Read these off the table that follows. Indices start at 1.
1) Which number is the bottom entry of the column that holds the largest entry?
2) Which number is the entry just right of the smallest entry?
3) Which number is the entry in row 2 and column 1?
4) Which number is the bottom-right entry?
5) Which number is the top-left entry?
6) Which number is the entry just left of 2?
7) Which number is the entry directly below the largest entry?
8) Which number is the bottom-left entry?
array([[-30,  28, -46, -30,  -5,  -5,   4,  21,   0,  12],
       [-32,  27, -36, -27, -10,  -2,  13,  28,  10,   1],
       [-30,  24,  -2, -20, -12,  -1,  18,  36,  16,  -8],
       [ -6, -27,  27, -20,  19, -26,  22, -11, -18, -18],
       [ 26, -30, -22,   0,  -6, -30, -43, -44, -14, -19],
       [-30,  28, -45, -30,  -6,  -4,   6,  22,   2,  10],
       [-10,  18,  32,   1, -14,  -1, -38, -11,  -3,  11],
       [-13,  -9,  25,  -3,  15, -28, -36, -22, -22,  21],
       [-30,  27, -49, -31,   1, -14,  -9,  14,  -5,  17],
       [-31,  27, -42, -29,  -8,  -3,  10,  24,   5,   6],
       [  8, -26, -48,  -1, -14, -29, -47, -41, -11, -20]])
1) -41
2) -31
3) -32
4) -20
5) -30
6) 22
7) -11
8) 8

[[ 21 -18   3  -4   1  -9 -16 -13  -3   8  27   2 -14  -1 -16 -10]
 [  3  16  -6 -38   9  18  -2  -3   3 -26  -3   4  -3  11   0   6]
 [ 19  16  -8 -10 -10  13  10 -27 -13  -9  16  -4 -21  25  11 -26]
 [ -2 -23   5  -7  -7  -9 -21   4  14  -5  17  27   9 -33 -18   6]
 [-21  -2   2  -4   3  10  29 -24   2   9  -8 -20   3  -2 -12 -12]
 [  9  12  -3  -7  18 -17  17   5 -17 -23   1   9  -8   3   3  10]
 [ 24   5  26  -2   9 -22  -4   2 -23 -13 -22   4  10  -4  14  -3]
 [ 17  27  -4 -17 -15   6 -14  -8   0   2  -2   9  -6 -20  15   4]
 [-13  12  -6 -22   0  -6 -23  30  -5 -15 -13   0   8 -24 -13  11]
 [  6  17  -9 -14  -2   1  -8   0   1 -13 -31  -5 -14  -3  -6  24]]
The first entry on the main diagonal is 21
Which number is the entry just left of the largest entry?
Answer: -23
The bottom-left entry is 6
Which number is the entry directly above the largest entry?
Answer: -8
The 2nd smallest entry is -33
Which number is the top entry of the column that holds the largest entry?
Answer: -13
Which number is the second entry on the diagonal from the top-right corner?
Answer: 0
Which number is the entry just left of the smallest entry?
Answer: -6
The largest entry: 30
Which number is the entry in the bottom-right corner?
Answer: 24
Which number is the bottom entry of the column that holds the largest entry?
Answer: 0
Which number is the smallest entry in the last row?
Answer: -31
Which number is the entry directly above the smallest entry?
Answer: -4
Which number is the smallest entry in the first row?
Answer: -18
The 2nd entry on the main diagonal: 16
Which number is the smallest entry in the last column?
Answer: -26
The 3rd entry on the main diagonal -> -8
Which number is the largest entry in the first column?
Answer: 24
Which number is the entry just right of the smallest entry?
Answer: 9
Which number is the first entry on the diagonal from the top-right corner?
Answer: -10
Which number is the entry just left of 26?
Answer: 5
The largest entry in the first row is 27
Which number is the fifth entry in reading order?
Answer: 1
Which number is the third entry from the end, reading row by row?
Answer: -3
The minimum -> -38
Which number is the second entry from the end, reading row by row?
Answer: -6

arr =
array([[ 40, -24,  -3, -30],
       [ 39, -24,   0, -30],
       [ 20,  39,  44,  24],
       [-23,  28,  41, -24],
       [-19,  40,  34, -11],
       [-21,  13,  45, -33],
       [ 31, -23,  30, -30],
       [ 23,  37,  40,  25],
       [  0,  46,  37,  12],
       [ 20,  39,  45,  24],
       [ 45,  11, -30,   8],
       [-23,  29,  40, -23],
       [-23,  18,  44, -30],
       [ 34,  27,   8,  23]])
Report the minimum.
Answer: -33
Report the top-right entry.
Answer: -30
Report the smallest entry in the last row.
Answer: 8
Report the entry in the bottom-left corner.
Answer: 34
The entry in the top-left corner -> 40
Report the 2nd entry on the diagonal from the top-right corner.
Answer: 0
Report the second entry on the main diagonal.
Answer: -24
The last entry, reading row by row is 23
Report the maximum.
Answer: 46
Report the entry directly below the largest entry.
Answer: 39
Report the 3rd entry from the end, reading row by row.
Answer: 27
Report the 3rd entry on the diagonal from the top-right corner.
Answer: 39
Report the entry just right of -19.
Answer: 40
The entry just left of the smallest entry is 45
Report the entry directly below -19.
Answer: -21
The entry directly below the smallest entry: -30
The last entry in the row that holds the largest entry -> 12

Questions about the row below.
1) Report the 1st entry from the left.
2) Report the 3rd entry from the right.
3) Report the 2nd entry from the left.
[ 27 -49  18  38 -17  -2]
1) 27
2) 38
3) -49

B =
[[184  14 165 206  11]
 [193 142 200 217 155]
 [164 172 174 169 157]]
Rows and columns are numbered from 1.
Which number is the entry in the top-right corner?
A: 11
Which number is the entry directly above 217?
A: 206
The entry at row 2, column 1 is 193
The entry in row 1 and column 3 is 165
The entry just right of 172 -> 174
The entry in row 1 and column 2 -> 14

[-1.19, 1.35, 0.69, 0.67]
The entry just left of 1.35 -> -1.19
The entry just right of 0.69: 0.67
